Small tables with named rows and columns. After each table, cells are looked up by row and column.

vem.csv
,bot,nopag,buti,vubepe,nutovo,kimipaz
togos,6.8,1.6,9.4,7.8,5.4,2.5
safasaf,6.9,4.0,5.9,4.4,5.1,5.8
gula,5.3,5.6,5.0,4.7,7.2,5.5
meb,6.0,4.0,7.7,6.6,5.9,6.0
zor,2.8,3.0,2.8,7.7,9.5,5.5
sifipa,4.1,4.9,6.8,3.2,6.2,5.9
nitira,7.6,5.6,7.7,5.7,7.9,4.4

What is the nutovo of zor in vem? 9.5
What is the nopag of sifipa in vem? 4.9
What is the vubepe of gula in vem? 4.7
What is the kimipaz of sifipa in vem? 5.9
What is the nopag of meb in vem? 4.0
What is the nopag of togos in vem? 1.6
What is the nutovo of togos in vem? 5.4
What is the nutovo of meb in vem? 5.9
What is the nutovo of sifipa in vem? 6.2
What is the buti of meb in vem? 7.7
What is the bot of zor in vem? 2.8
What is the nutovo of nitira in vem? 7.9
What is the bot of togos in vem? 6.8
What is the buti of safasaf in vem? 5.9
What is the vubepe of safasaf in vem? 4.4
What is the kimipaz of togos in vem? 2.5

ras =
fields: gir, tas, pepir, deledob
rogi: [370, 244, 485, 876]
vuluvor: [789, 702, 762, 399]
kibini: [239, 244, 441, 835]
zodafer: [843, 283, 405, 419]
midonu: [980, 956, 532, 399]
fafiliv: [334, 301, 668, 637]
roko: [655, 427, 357, 537]

What is the pepir of fafiliv in ras?
668
What is the deledob of rogi in ras?
876
What is the pepir of rogi in ras?
485
What is the deledob of vuluvor in ras?
399
What is the deledob of fafiliv in ras?
637
What is the pepir of kibini in ras?
441

Table ruka
|  | lozure | mepu | tenenur |
|---|---|---|---|
| gup | -27 | -57 | -72 |
| zam | 77 | -29 | -2 |
| nud | -13 | -7 | 1 |
| tam | -28 | -9 | -21 |

What is the lozure of zam in ruka?
77
What is the tenenur of nud in ruka?
1
What is the mepu of tam in ruka?
-9
What is the lozure of gup in ruka?
-27
What is the mepu of gup in ruka?
-57
What is the mepu of zam in ruka?
-29
What is the lozure of tam in ruka?
-28
What is the tenenur of tam in ruka?
-21
What is the mepu of nud in ruka?
-7
What is the tenenur of zam in ruka?
-2
What is the tenenur of gup in ruka?
-72
What is the lozure of nud in ruka?
-13
Row with the largest lozure: zam

Table velog
	loz	lem	ripar	rup	sar	tatelu	siv	bevene	dotu	pelefe
mus	5.644	4.399	8.928	7.738	5.949	5.456	7.912	5.464	6.002	5.648
fabivul	6.465	8.804	4.550	6.334	3.215	7.072	7.409	5.969	6.842	6.163
niv	6.839	2.137	5.539	5.287	5.094	5.509	7.820	6.775	5.199	7.241
meza	5.507	8.634	6.383	5.761	5.925	7.154	5.691	6.495	6.748	5.120
zuve	7.179	5.182	4.733	6.345	5.900	6.258	4.836	4.201	7.710	5.948
nef	5.314	5.237	4.545	5.531	6.273	3.623	5.959	5.110	4.726	6.137
rezekuv	6.398	6.288	5.367	5.879	5.079	5.091	6.475	2.856	6.381	6.270
rigi	5.276	6.135	8.042	6.379	5.768	7.736	7.567	4.095	5.551	4.064
bab	7.828	8.244	5.500	9.491	4.848	7.453	5.933	6.027	8.532	7.222

What is the rup of niv in velog?
5.287
What is the ripar of mus in velog?
8.928
What is the lem of rigi in velog?
6.135
What is the loz of fabivul in velog?
6.465
What is the bevene of bab in velog?
6.027
What is the loz of bab in velog?
7.828
What is the dotu of fabivul in velog?
6.842

tov:
         sifan  rapo  kuvip
buno        47    13     65
fumagaf    123   136    119
bik        230   232    223
kop         83    45     53
vapobad    179   127    121
fanete     139   165    156

kuvip of vapobad = 121
sifan of buno = 47
rapo of fanete = 165
rapo of bik = 232
sifan of kop = 83
rapo of fumagaf = 136
kuvip of bik = 223
kuvip of buno = 65
sifan of fanete = 139
sifan of bik = 230
kuvip of kop = 53
rapo of buno = 13
sifan of fumagaf = 123
kuvip of fumagaf = 119
Row with the largest rapo: bik

tam
columns: rogetap, bam, tufilo, para, ziroguf, vebef, togogit
ribara: [169, 77, 178, 48, 102, 162, 85]
biz: [56, 195, 168, 163, 188, 127, 152]
buziz: [87, 133, 146, 92, 73, 79, 143]
tuvis: [132, 109, 161, 188, 62, 124, 199]
dovezok: [150, 182, 168, 194, 130, 59, 111]
tarolof: [155, 79, 86, 156, 139, 42, 114]
zaf: [191, 101, 173, 188, 44, 48, 45]
mapa: [166, 125, 103, 192, 129, 107, 105]
san: [68, 48, 138, 120, 193, 105, 174]
fos: [82, 146, 164, 133, 152, 78, 119]
veb: [148, 88, 81, 199, 172, 128, 177]

buziz, tufilo -> 146
san, vebef -> 105
ribara, vebef -> 162
tarolof, bam -> 79
zaf, tufilo -> 173
fos, tufilo -> 164
Row with the largest rogetap: zaf

